Here is a tiny trained network, its code and every weight. The questions are about switching its units off for an input and a class, where a switched-off unit gives its printed mean instead of its output.

import numpy as np


def w(rows, s, z=0):
    codes = np.array(rows[::2]) - 128.0
    scale = np.full(codes.shape[1], s)
    scale[-1] = z or s
    return codes * scale


def norm(h):
    return h / np.sqrt((h * h).mean(-1, keepdims=True) + 1e-5)


def f(y):
    return y / 2 * (1 + np.tanh(0.7978845608 * (y + 0.044715 * y**3)))


def log_softmax(a):
    a = a - a.max(-1, keepdims=True)
    return a - np.log(np.exp(a).sum(-1, keepdims=True))


def net(x, mask):
    res = np.array(x, float).reshape(1, 7) / 4 @ E
    u = 0
    for l in range(2):
        y = f(norm(res) @ A[l][:, :-1].T + A[l][:, -1])
        res = res + np.where(mask[u : u + 3], y, B[l][:, -1]) @ B[l][:, :-1]
        u += 3
    return log_softmax(norm(res)[-1] @ U[:, :-1].T + U[:, -1])


A, B = {}, {}
E = w([
[211,168,101,139],'x0',
[99,60,122,148],'x1',
[115,107,196,154],'x2',
[192,96,92,152],'x3',
[199,130,51,170],'x4',
[106,101,75,87],'x5',
[116,3,120,123],'x6',
],0.0067)
A[0] = w([
[146,90,71,165,80],'0.n0',
[18,93,133,119,131],'0.n1',
[175,248,135,120,10],'0.n2',
],0.013,0.0011)
B[0] = w([
[252,108,62,106,176],'0.n0',
[121,124,116,185,209],'0.n1',
[139,110,131,101,254],'0.n2',
],0.012,0.0073)
A[1] = w([
[126,247,123,142,252],'1.n0',
[70,24,2,63,228],'1.n1',
[241,93,161,94,171],'1.n2',
],0.0073,0.0018)
B[1] = w([
[249,117,80,97,190],'1.n0',
[189,218,107,91,214],'1.n1',
[123,29,232,119,252],'1.n2',
],0.011,0.0045)
U = w([
[252,146,44,66,253],'0',
[90,102,107,149,3],'1',
],0.014,0.0032)

Each question gives the input, the list of numbers given to net, and the class t.
The units are the neurons (one row each of A and B). Each row of codes is followed by its name. A weight is (code - 128) times the scale printed after its matrix; where a second scale follows, it is the last column's (A, B and U).
mask holds one flag per neuron, layer by layer. A switched-off neuron (its flag False) gives its mean, the last column of its row in B, instead of its output. The means were averaged over made-up inputs and are rounded, as every weight is.
A unit's drop is (log p(t) with every unit on - log p(t) with that unit switched off) / (log p(t) with every unit on - log p(t) with every unit switched off).
The circuit of an input: a set's keep is (log p(t) with only the set's units on - log p(t) with every unit switched off) / (log p(t) with every unit on - log p(t) with every unit switched off). Starting from all 6 units, units are removed one at a time, each time the one whose removal leaves the highest keep (on an exact tie, the one counted first), for as long as the keep stays at least 0.8.
units of the circuit, in order: the units of the circuit, biggest drop first
unit that matters most: the unit with the biggest drop
top k neurons: the k neurons with the biggest drops, biggest first
k most important neurons of layer l: the k neurons of layer l with the biggest drops, biggest first
drop of u: that unit's drop, to one decimal
input [7,-6,-1,3,-4,-2,2], class 1: units of the circuit, in order : 1.n2, 0.n0, 1.n1
input [-2,2,0,-1,-2,4,-4], class 1: unit that matters most : 0.n1
input [-6,1,6,-3,2,3,-7], class 1: top 2 neurons : 0.n0, 1.n1
input [-4,-8,-4,-5,-2,2,4], class 1: 2 most important neurons of layer 0 : 0.n0, 0.n1
input [3,0,0,5,-7,-7,6], class 1: 2 most important neurons of layer 0 : 0.n0, 0.n2
input [7,-1,8,8,-8,0,-6], class 1: 2 most important neurons of layer 1 : 1.n2, 1.n1
input [5,3,3,-7,-2,-6,2], class 1: top 2 neurons : 1.n1, 0.n0
input [5,-7,5,7,-6,-3,2], class 1: top 4 neurons : 1.n2, 1.n1, 0.n0, 1.n0
input [-2,4,7,-8,5,7,-7], class 1: top 2 neurons : 0.n0, 0.n1
input [-1,-2,1,6,-7,-3,8], class 1: 2 most important neurons of layer 0 : 0.n0, 0.n2
input [-3,0,1,-2,3,-2,0], class 1: drop of 0.n0 : 0.2
input [-4,-2,8,6,-3,7,-3], class 1: drop of 1.n2 : 0.0
